[ -75 -166 -635  -81   81 -133 -236  388   56   47   87   44   -3   41
 -114 -106  248  143  107  496 -294  242  733 -445 -330  -71 -185  295
   78  131 -244  -96  -38    4  124]
Gisu
[-201 -150 -484 -120  279 -164 -195  210   19  -92  209  -18   57   90
   64  -85   51  -32  224  452 -202  315  667 -319 -158  -31 -217  157
  104    4 -317 -180   63  -24  100]
mabo
[ -81 -155 -528  -62   88 -240 -253  278   45   70  166   42 -155  -10
  -58 -194  133  162  189  506 -212  232  726 -390 -398 -126 -141  291
   41  128 -229 -101   15  -19   73]
kalu
[ -67 -179 -534  -90  184 -173 -343  390   23  -39   25    3  117  180
  -33 -216   34  210  164  533 -173  229  568 -301 -341  -20 -262  252
   71   49 -369 -153  -42   57  249]
kalu
[-175  -92 -561 -111  119 -242 -303  332  126   95   73   87  127   58
   -7 -218  215  148  186  574 -215  208  742 -347 -282  -28 -271  319
  110   74 -423 -187  -49   29  162]
kozor
[ 336  230 -384  -88 -173 -401  151  442  -75  151  444   30  586  -39
 -193 -299  108  -21   -5   97 -122  225  484   45 -291  149 -153  128
  213  167   88 -174  267  359  -40]
Ged
[ 399  145 -361  -20 -311 -443  226  665 -122  169  295  -71  429   -6
 -100 -174   19  -32 -159   64 -155  138  597  -41 -420  -19 -186  101
  218  286  119  -93  340  306   78]
Gisu
[ -59 -175 -528  -92  136 -221 -289  316   71   97   79  -19    6   29
 -127 -206  107  117  136  574 -282  218  756 -370 -322  -73 -193  241
  113  -11 -314 -125   32  -32   27]
zete
[ 419    1  -60   74 -261 -482  103  335   14  131   64   77  373  -91
 -180  -55   75  -38 -194   20 -174  248  361   35 -135 -161 -182   97
  282   52 -426  -47  303   75 -280]
zete
[-209 -249 -515 -194  164  -72 -218  449   27   53 -102  116  154  353
  179  -50  -82    4  288  420  -46   88  549 -335 -264 -120 -435  206
   53   63 -290  -79  -43   70  379]
vodil
[ -72  -56 -613  -59  241 -133 -359  474   90   31  130   80  219   34
  -88 -155  241  166  180  542 -235  233  696 -397 -402   31 -165  289
  138  208 -222 -163   37  132  255]
vodil
[ 404  154 -136    0 -294 -577  317  471 -232  157  178  -14  497  -48
 -189  -75  172 -125 -146  -42 -249  161  398  -67 -328  -41 -125   45
  260  240  -39 -241  365  275    7]
kalu
[ 274  143 -225  -25 -307 -479  333  330 -164  285  154    6  472   43
 -140 -115   63 -124 -147  -10  -75   62  456 -179 -210  -99 -200  -41
  230  317  -14 -219  376  320  107]
bil
[ 353  -88 -136  -20 -297 -321  255  188  -11  384  279   76  506  -70
 -170  -89  201 -100 -313  -14  -60  200  475 -307   52 -285 -258  109
  321  -42 -124  -32  313  217 -314]
bil
[-185 -196 -535  -70  185  -66 -292  392   12   25   -8  -23   79  223
   25 -137   43   71  205  602 -299  208  638 -418 -385  -81 -197  321
   97   -5 -146 -128   -1   29  155]
Vonos
[ -39 -108 -523 -108  145 -192 -157  366   65   39  112   94  107  110
  -84 -214   95  150  181  497 -233  219  788 -313 -214  -26 -275  291
  106   61 -261  -64   31   55  154]
Ged
[ 357  -27 -178 -132 -264 -308  193  228   74  242  145   -3  440   46
 -201 -105  -26   11   11    8  -10   82  214 -198 -277 -101 -160   13
  142  217  -95 -150  211  216  -95]
Vonos
[-434 -294 -664 -270  315   28 -536  242   74  222  126   87   47  272
  227 -258  -54  215  238  500  146  206  670 -528 -313 -166 -164   65
  -10   31 -245 -131 -210  156  153]
kozor
[-141  -86 -638 -201  206  -28 -277  489   30 -144   61   -2  -21  159
   16 -291   30  255  136  454 -174  236  700 -268 -324  -45 -214  139
  100  134 -245 -200   29  140  280]
mabo
[-291   14 -454 -240  248 -187 -405  538   40 -138  144 -125   -9  133
  -10 -266  -90  107  265  356 -106   83  744 -343 -282   29 -119  144
   80  174 -179 -219   11   85  352]
vodil
[ 366  203 -119  112 -347 -667  288  390 -165  158  -19  129  389 -108
 -335 -125  151 -139 -194  -19 -278  207  459  -42 -270 -148 -168   73
  270  219   11 -142  447  216  -26]
tedo
[ -33 -112 -565 -157  198  -91 -313  441   57   64   48   20   90  132
  -85 -198  104  195  162  517 -239  191  732 -465 -347   57 -185  204
   97  169 -324 -144   12   31  205]
tedo
[  -7 -246 -484   71  175 -252 -467  540    0 -146  -59  109   35  -26
    9 -133  156   56   13  586 -298  372  673 -280 -320 -203 -346  317
  174 -247 -302  -57  114  -11   32]
Vonos
[ 412  135 -271  -23 -278 -507  158  441  -59  253  150   38  466  -99
 -357  -84  118    1  -90  101 -255  213  352  -66 -353   -1 -183   91
  243  259  106 -198  428  324  -37]
kozor
[ 329  228 -213   37 -272 -441  303  395 -138   94   80   44  519  -56
 -180  -90  140  -86 -231   27 -191  198  454  -84 -281  -61 -154  -15
  284  218   63 -195  477  320  -32]
zete
[ 169   -4 -128   65 -216 -467  399  446 -291  -14   26   91  408   95
 -109   88    8 -162 -232 -107 -133  155  285   44 -132 -250 -273   -3
  263  246  -92 -143  520  309  194]
Gisu
[-116 -182 -491   12   48  -69 -646  263  328   74 -111  123 -109   64
 -232 -124  127  264  113  554 -250  317  598 -426 -196 -159 -249  302
   63  -47 -395  -46   46 -131  -84]
kalu
[ 371  211 -295   25 -431 -530  186  417  -39  338  174   82  344  -39
 -229 -123  123  -20 -194   50 -222  179  434  -36 -273 -131 -202   93
  274  230  102  -96  312  277 -171]
Vonos
[ 403  118 -114  225 -340 -658  116  458 -168  148  160  104  221 -122
 -238 -190  204  -93 -263   38 -238  272  501  151 -262 -157 -242   95
  215  154 -125  -62  446  162 -101]
tedo
[ 276  155 -481 -348  -12  -72  238  569  187  192  321  -59  584  -29
  -24 -276   99   29  273  160 -212  255  607 -174 -261  124 -272   65
   48   37   -4 -147   83  326   98]
tedo
[ 387  162 -246 -117 -266 -637  342  600 -165  165  136   48  553  -50
 -195   28  146 -116 -151   -6 -245   58  396 -171 -392  -40 -171   55
  335  344  -23 -248  346  307  111]
Vonos
[ -83 -315 -544   60  225  -41 -315  416   29  -94 -140  100 -191  187
 -177 -156  -34  165   98  528 -378  334  548 -260 -263 -218 -207  239
   58 -133 -152   40  113    0   69]
zete
[ -62  -44 -512   68  164 -314 -390  387   73   72   80  136   83   43
  -63 -235  188   72   35  553 -344  232  793 -297 -291 -117 -195  293
  128    8 -310 -105   26   37   -3]
zete
[ -53 -249 -426   97  153 -211 -546  351   74  154  -90  190  -14   23
 -279 -163  116  182   13  562 -322  328  623 -315 -278 -135 -178  298
  190  -62 -317   48  141  -76 -130]
bil
[ 362  153 -259   55 -287 -510  302  406 -107  256   80  118  418  -69
 -211  -96  132  -33 -210   51 -280  218  484  -98 -235 -117 -185   47
  257  251  -21 -144  406  267   -1]
mabo
[ 354  167 -222   -6 -330 -506  228  423 -142  149  174   57  385  -45
 -178  -28  118 -122 -221  -70 -101  126  398  -94 -220 -110 -198  -48
  223  310  -10 -201  442  315  -15]
Ged
[ -11 -185 -536  -77  304 -223  -55  449  -86 -144   -5  103  -60  291
  -65  -60 -130   52  174  508 -413  244  570 -217 -325  -98 -280  222
   98   12   61    7  111   97  199]
vodil
[ 313  237 -317   14 -369 -293  191  541  -31   64  228   -1  494  -52
 -155  -34  209  -96 -249  -46 -161  146  485  -43 -326  -73 -156   38
  237  330  134 -206  435  345  -32]
zete
[ 351   87 -130   67 -303 -648  145  272  -63  213   71  104  336 -130
 -165  -40  113 -101 -333   62 -202  324  429  -70 -143 -201 -198   -4
  230   67 -228 -129  415  181 -256]
kalu
[   2  -79 -588 -270  119 -180 -282  389    0  197  356 -176  147   30
  -42 -142  191  108  306  468 -195  257  884 -509 -364  137 -263  258
   -8  291 -281 -232  -92   32  274]
kalu
[ -44 -134 -530   25   55 -240 -385  477   92   49  -68  137   23  -30
 -123 -137  273  121  102  516 -333  298  661 -276 -330 -159 -274  329
  137    8 -328  -83   29   19   26]
mabo
[ -75 -117 -451 -196   54 -241 -379  388  103  167   98  -65  -20   -5
 -136 -153  152  111  121  500 -322  375  869 -379 -294  -31 -207  280
  151  121 -230 -193   93   14  -19]
tedo
[  29 -197 -503  320   26   84 -737  505  213   26   82  120 -200   90
  -63  -93  -58  109    3  453 -110  252  605 -176 -214 -169 -182  135
  126  -20  -33  168  290   21 -302]
Gisu
[ 107 -174 -537   -9  213 -202 -246  557   36  -80   54   70   95   14
  -94 -216  206  142  250  464 -339  231  672 -303 -371   -2 -282  246
   21  144 -379 -149    8   70  314]
Ged
[  14  -68 -522  -56   87 -252 -286  385   95  184    5   88  111  -11
 -180 -154  261  151  136  543 -283  299  728 -349 -314    3 -256  218
   97  101 -315 -110  101   35  109]
Ged
[ 592    3 -118   49 -188 -586  445  399  -87   97  152   20  313 -140
 -251 -159  168    6 -152  161 -348  322  433  -71 -303  -62 -172  193
  234   71 -112  -46  393  186 -113]
Gisu
[ 412  236 -203   45 -334 -507  178  423  -92  112  130   44  400 -112
 -210 -130  112  -49 -199   56 -232  243  495   14 -333  -82 -150   84
  238  229   64 -178  453  275  -82]
vodil
[ 285  173 -307   80 -364 -582  148  401  -25  133  137   53  290  -84
 -211   42  145  -61 -341  119 -261  225  413  -91 -273 -181 -235   55
  230  196  -49 -104  433  183 -152]
tedo
[ -57 -292 -490  -32  129 -190 -390  426   26   46  -81   43 -104   30
  -17 -223  159  151   66  533 -271  235  737 -445 -309 -268 -269  253
  164  -25 -321 -131    0   50   59]
bil
[ 377  101 -177  117 -346 -565  250  397 -124  200   54  111  345  -63
 -350  -78   85  -87 -230   30 -286  222  366    0 -219 -170 -181   97
  314  115   70  -66  462  226 -151]
tedo
[-194 -290 -463   41  224  -77 -407  204  -12    8  -30   24 -165  263
  -80 -209  -78  287  155  511 -266  277  540 -313 -207 -226 -115  271
   57   19 -374  -93  -46  -21  147]
kalu
[-183   56 -568  -88  163 -251 -310  258   89   32  181  -22   24   90
 -304 -186  195  195  278  499 -299  265  601 -374 -352  135 -132  281
   15  304 -281 -168    9  -15  208]
zete
[ 384  147 -210   57 -316 -461  268  404  -50  181  147  108  388  -56
 -248  -40  153 -114 -177    5 -256  281  386   -6 -200  -45 -176   84
  263  183   11  -44  385  192 -170]
Vonos
[-253 -109 -566  -72  115 -177 -368  370   37  -19   37   11   58   84
  -84 -120  128  113   91  461 -250  179  681 -384 -264 -125 -211  154
  118  121 -268 -222   61   72  131]
kozor
[ -64 -181 -527   -8  192 -221 -421  438   27   15   18   92  -11   79
  -92 -194   66  106  105  534 -290  237  704 -349 -312 -133 -206  291
  141    3 -221  -94   43   47   70]
kalu
[ 263   96 -276  -80 -103 -530  301  409 -150  185  273  -67  444  -41
 -217  -14  118 -174 -185    5 -298  320  488 -107 -299   46  -56  -46
  132  429 -145 -195  323  199   93]
Vonos
[ 357  198 -190  160 -308 -539  143  415  -44  292   62   89  433  -84
 -345 -164   94  -37 -190   88 -268  273  405   26 -251 -109 -145   98
  277  153  -40  -65  472  218  -98]
tedo
[  -7 -140 -454   79   52 -338 -422  286   55  154  -13  165   58 -105
 -200  -67  281   94 -110  526 -294  270  726 -435 -217 -201 -244  289
  182   62 -368 -104  152   33 -106]
zete
[ 479  151 -227   33 -221 -389  140  542  -45  391   24   94  536  -70
 -349  -18  187  -36 -202  101 -272  323  425 -125 -279  -60 -152  106
  372   94   19   30  449  205 -125]
bil
[-220 -137 -609  -53   96 -195 -263  323   23   48  137   84  -44  -26
   25 -136  260  120   65  532 -237  262  783 -421 -267 -215 -267  251
   73   70 -240 -158   52  147   29]
zete
[ 350  173 -310    5 -324 -276  400  487 -155   48  224  -63  510  -49
  -29 -144  263 -142 -180   43 -119  157  574 -206 -300  -11 -215   37
  218  224  176 -185  394  368   26]
Ged
[ -66 -220 -382   31   30 -271 -231  348   73   55    5   -3  -22 -137
 -271 -103  330   97  150  465 -474  370  771 -326 -212 -146 -198  374
  202    5 -400 -124   85  -92  -42]
zete
[-181  -60 -683 -286  216 -285  -92  402   40   21  221   40   83   20
  -62 -134  332   77  269  420 -207  156  875 -511 -246   36 -251  186
  200  237 -307 -191 -172   41  283]
Gisu
[ 317  109 -204 -144 -232 -393   67  392  -22  138  323    9  271  -93
 -248 -319   28  119 -122  -48   72  291  508   39 -148 -102 -142   57
  324  172  -20 -106  332  319 -150]
mabo
[ -77 -119 -646 -143  104  -57 -323  505   75   18  146   -6   62   90
   51 -195  168  165  133  501 -174  179  807 -448 -305  -44 -289  220
   57  170 -225 -194   13  167  229]
vodil
[-147  -86 -525  -26  134 -268 -479  426   16   46   37   70   -6   50
  -71 -216  136  109   85  528 -284  326  741 -324 -328  -82 -209  251
  128    1 -211 -145   70   46   42]
kalu
[ 330  120 -161  -66 -348 -504  231  325  -48  249  192   71  378  -97
 -182 -295  116  105  -17    1 -141  152  613 -186 -143 -144 -253   72
  247  226  -37 -240  260  342  -48]
Vonos
[-213   66 -443   22  296 -184 -223   79   96  -96  172   43  196 -138
  -76   33  247  -62   66  519 -560  388  842 -392 -228  -88  -53  210
  -14  169 -463 -229  195 -101  -79]
kalu
[-257  -72 -396  -80  105 -302 -616  460   50 -112  -58    2  -27   43
  117 -188   20   34   75  514 -219  384  758 -388 -370 -159 -287  274
  137    1 -166 -247  169   96   -5]
bil
[ 570  199 -179   -8 -381 -341  272  410  -41  222   67   31  387  -69
 -269 -163  114   49  -55   33 -173  169  456  -86 -296    1 -235   67
  262  270   58  -79  396  251 -101]
bil
[ 178  207 -303   83 -285 -576  167  503  -46  269  149   59  400 -118
 -281  -71  102  -41 -285   97 -363  304  519  -48 -271 -230  -91   62
  230  194   -5  -99  464  284 -117]
Vonos
[ 250   -8 -178   76 -210 -460   35  407  -93   66  -85  164  286   61
 -240   29  -78 -132 -360   23 -149  221  211  -36 -244 -298 -204    5
  166   85  -37  -21  509  201  -98]
vodil
[ -59 -293 -396  -49  141 -166 -417  450  109  -81   26   19 -127   30
  -72 -176   34  171  115  477 -187  308  623 -246 -321 -166 -147  328
  174  -89 -405    1   69 -103  -52]
Ged
[-295  -41 -573 -286  183  -90 -483  465  -23  -20  151   34  184   99
  137 -266  111   35  -28  381   -1  198  899 -555 -332  -20 -141  208
  193  232 -169 -291   27  188  162]
tedo
[ 440  180 -170  -35 -308 -578  281  331 -113  208  118   68  472  -42
 -204 -106  154  -47 -135   35 -179  130  356  -43 -252  -53 -263   36
  241  185 -192 -185  315  185  -33]
mabo
